Below are the code and all the weights of a small trained network. Each question names an input and a class and asks about switching units off, where a switched-off unit gives its printed mean instead of its output.

import numpy as np


def w(rows, s, z=0):
    codes = np.array(rows[::2]) - 128.0
    scale = np.full(codes.shape[1], s)
    scale[-1] = z or s
    return codes * scale


def f(y):
    return y / 2 * (1 + np.tanh(0.7978845608 * (y + 0.044715 * y**3)))


def log_softmax(a):
    a = a - a.max(-1, keepdims=True)
    return a - np.log(np.exp(a).sum(-1, keepdims=True))


def net(x, mask):
    res = np.array(x, float).reshape(1, 6) / 4 @ E
    y = f(res @ A[0][:, :-1].T + A[0][:, -1])
    res = res + np.where(mask, y, B[0][:, -1]) @ B[0][:, :-1]
    return log_softmax(res[-1] @ U[:, :-1].T + U[:, -1])


A, B = {}, {}
E = w([
[9,144,180,97,141,60],'x0',
[114,135,12,43,133,96],'x1',
[127,129,127,129,125,128],'x2',
[129,128,128,128,129,127],'x3',
[93,116,78,195,255,149],'x4',
[129,131,128,129,128,126],'x5',
],0.0073)
A[0] = w([
[18,139,153,32,101,74,37],'neuron 0',
[132,127,126,124,131,127,134],'neuron 1',
[89,131,164,164,158,125,106],'neuron 2',
[130,126,124,125,124,132,121],'neuron 3',
[110,135,145,147,140,126,103],'neuron 4',
[195,127,73,71,88,130,130],'neuron 5',
[120,124,132,136,130,124,96],'neuron 6',
[104,130,149,150,146,126,102],'neuron 7',
[124,124,3,198,202,148,18],'neuron 8',
[159,126,189,169,107,124,165],'neuron 9',
[152,130,105,97,111,145,122],'neuron 10',
[138,125,119,115,124,133,120],'neuron 11',
[149,126,111,105,116,130,118],'neuron 12',
[130,132,129,114,134,130,130],'neuron 13',
[122,132,133,133,127,130,108],'neuron 14',
[128,125,131,134,130,130,104],'neuron 15',
[109,132,146,146,143,126,102],'neuron 16',
[137,129,63,150,164,149,72],'neuron 17',
[126,129,129,125,127,129,132],'neuron 18',
[239,125,94,251,145,176,20],'neuron 19',
[119,134,140,137,120,131,111],'neuron 20',
[128,125,128,131,121,127,117],'neuron 21',
[124,125,63,163,182,131,159],'neuron 22',
[121,130,134,136,128,127,105],'neuron 23',
[130,127,128,128,130,126,119],'neuron 24',
[131,126,126,125,130,126,131],'neuron 25',
[97,132,155,158,150,124,106],'neuron 26',
[143,128,114,111,117,132,112],'neuron 27',
[129,126,127,130,127,127,127],'neuron 28',
[196,127,78,70,91,120,128],'neuron 29',
[59,119,172,180,183,125,102],'neuron 30',
[126,131,131,128,127,131,120],'neuron 31',
[130,131,133,132,125,131,138],'neuron 32',
[131,131,126,127,129,129,132],'neuron 33',
[107,136,247,98,28,96,39],'neuron 34',
[129,126,120,127,130,138,126],'neuron 35',
[126,131,132,130,126,129,116],'neuron 36',
[128,129,129,120,129,124,129],'neuron 37',
[49,134,19,63,168,104,3],'neuron 38',
[64,127,187,190,176,123,106],'neuron 39',
[162,128,100,96,105,129,119],'neuron 40',
[223,126,255,201,87,162,43],'neuron 41',
[130,124,126,125,130,126,130],'neuron 42',
[130,127,127,126,128,130,123],'neuron 43',
[127,127,130,132,128,127,109],'neuron 44',
[128,128,131,128,127,129,130],'neuron 45',
],0.0099,0.0069)
B[0] = w([
[173,133,149,253,28,116,243],'neuron 0',
[128,128,124,131,125,130,133],'neuron 1',
[125,129,106,70,160,133,166],'neuron 2',
[126,131,125,124,125,125,123],'neuron 3',
[126,127,115,104,146,133,126],'neuron 4',
[138,143,70,51,90,114,219],'neuron 5',
[125,131,124,116,135,129,111],'neuron 6',
[124,131,113,96,148,132,134],'neuron 7',
[165,127,146,189,12,108,241],'neuron 8',
[112,120,162,191,138,129,205],'neuron 9',
[127,139,105,101,108,119,148],'neuron 10',
[128,134,119,120,120,125,126],'neuron 11',
[131,137,109,108,115,122,136],'neuron 12',
[132,125,124,132,127,125,131],'neuron 13',
[127,126,124,121,133,131,116],'neuron 14',
[124,129,129,116,131,122,113],'neuron 15',
[124,129,114,103,145,132,127],'neuron 16',
[139,141,126,149,87,115,168],'neuron 17',
[130,130,127,132,130,129,131],'neuron 18',
[73,109,192,175,239,147,232],'neuron 19',
[123,126,124,124,140,129,119],'neuron 20',
[127,126,127,124,129,125,120],'neuron 21',
[119,130,167,194,145,130,253],'neuron 22',
[125,126,124,118,135,131,115],'neuron 23',
[125,130,128,125,127,127,122],'neuron 24',
[128,129,126,130,126,129,131],'neuron 25',
[124,131,107,88,155,134,149],'neuron 26',
[130,136,115,111,119,121,127],'neuron 27',
[127,130,129,127,128,125,127],'neuron 28',
[144,140,74,52,95,112,215],'neuron 29',
[119,134,77,34,176,131,212],'neuron 30',
[126,128,128,127,130,126,122],'neuron 31',
[127,124,131,134,129,127,135],'neuron 32',
[128,127,127,129,126,128,131],'neuron 33',
[92,107,177,186,247,158,232],'neuron 34',
[125,131,128,125,122,121,129],'neuron 35',
[126,125,126,126,130,129,120],'neuron 36',
[133,125,121,133,128,132,130],'neuron 37',
[102,100,212,194,222,168,224],'neuron 38',
[124,133,79,32,178,137,221],'neuron 39',
[135,136,100,89,109,117,156],'neuron 40',
[163,139,128,210,13,99,235],'neuron 41',
[129,128,125,130,126,129,130],'neuron 42',
[127,128,129,124,126,126,124],'neuron 43',
[126,128,129,122,130,128,116],'neuron 44',
[126,129,128,129,128,127,129],'neuron 45',
],0.025,0.0047)
U = w([
[174,137,123,150,24,97,213],'0',
[80,104,161,135,208,167,142],'1',
[128,142,57,1,136,125,5],'2',
],0.0084,0.0015)

Each question gives the input, the list of numbers given to net, and the class t.
The units are the neurons (one row each of A and B). Each row of codes is followed by its name. A weight is (code - 128) times the scale printed after its matrix; where a second scale follows, it is the last column's (A, B and U).
mask holds one flag per neuron, in row order. A switched-off neuron (its flag False) gives its mean, the last column of its row in B, instead of its output. The means were averaged over made-up inputs and are rounded, as every weight is.
A unit's drop is (log p(t) with every unit on - log p(t) with that unit switched off) / (log p(t) with every unit on - log p(t) with every unit switched off).
The circuit of an input: a set's keep is (log p(t) with only the set's units on - log p(t) with every unit switched off) / (log p(t) with every unit on - log p(t) with every unit switched off). Starting from the 12 units with the biggest drops (on a tie, the unit counted first), units are removed one at a time, each time the one whose removal leaves the highest keep (on an exact tie, the one counted first), for as long as the keep stays at least 0.8.
circuit, biggest first: the units of the circuit, biggest drop first
top k neurons: the k neurons with the biggest drops, biggest first
drop of u: that unit's drop, to one decimal
input [-6,2,6,-8,8,7], class 0: top 4 neurons -> (neuron 8; neuron 17; neuron 34; neuron 38)
input [-3,5,0,-2,5,-8], class 0: circuit, biggest first -> (neuron 8)
input [1,-8,5,-4,2,0], class 2: top 2 neurons -> (neuron 39; neuron 30)
input [6,-2,0,-3,1,-4], class 2: circuit, biggest first -> (neuron 38; neuron 39)
input [-1,2,2,-6,3,-8], class 0: top 4 neurons -> (neuron 19; neuron 34; neuron 38; neuron 39)
input [2,-8,-6,0,-4,-6], class 1: top 3 neurons -> (neuron 34; neuron 0; neuron 8)
input [8,5,-8,-2,-1,-4], class 0: top 2 neurons -> (neuron 0; neuron 19)
input [-1,4,-4,8,7,8], class 0: top 4 neurons -> (neuron 8; neuron 34; neuron 19; neuron 17)
input [8,7,-7,6,-1,-5], class 0: top 3 neurons -> (neuron 0; neuron 34; neuron 19)
input [-5,1,-4,1,7,-5], class 0: top 3 neurons -> (neuron 8; neuron 34; neuron 38)
input [1,-2,-2,-1,8,-6], class 2: top 4 neurons -> (neuron 30; neuron 39; neuron 38; neuron 34)
input [-3,1,4,0,4,-6], class 0: top 4 neurons -> (neuron 8; neuron 38; neuron 34; neuron 39)
input [1,-1,-3,5,-6,7], class 1: top 3 neurons -> (neuron 34; neuron 8; neuron 0)
input [8,5,-3,-3,0,8], class 0: circuit, biggest first -> (neuron 0)
input [2,-2,8,-8,-8,2], class 1: top 2 neurons -> (neuron 34; neuron 8)
input [4,-4,-6,1,-6,0], class 1: drop of neuron 34 -> 5.2
input [4,-8,3,-8,-4,-3], class 1: drop of neuron 39 -> 0.0
input [-6,3,-7,-2,0,4], class 2: drop of neuron 29 -> 0.1
input [7,-2,1,6,-7,0], class 1: drop of neuron 34 -> 6.6
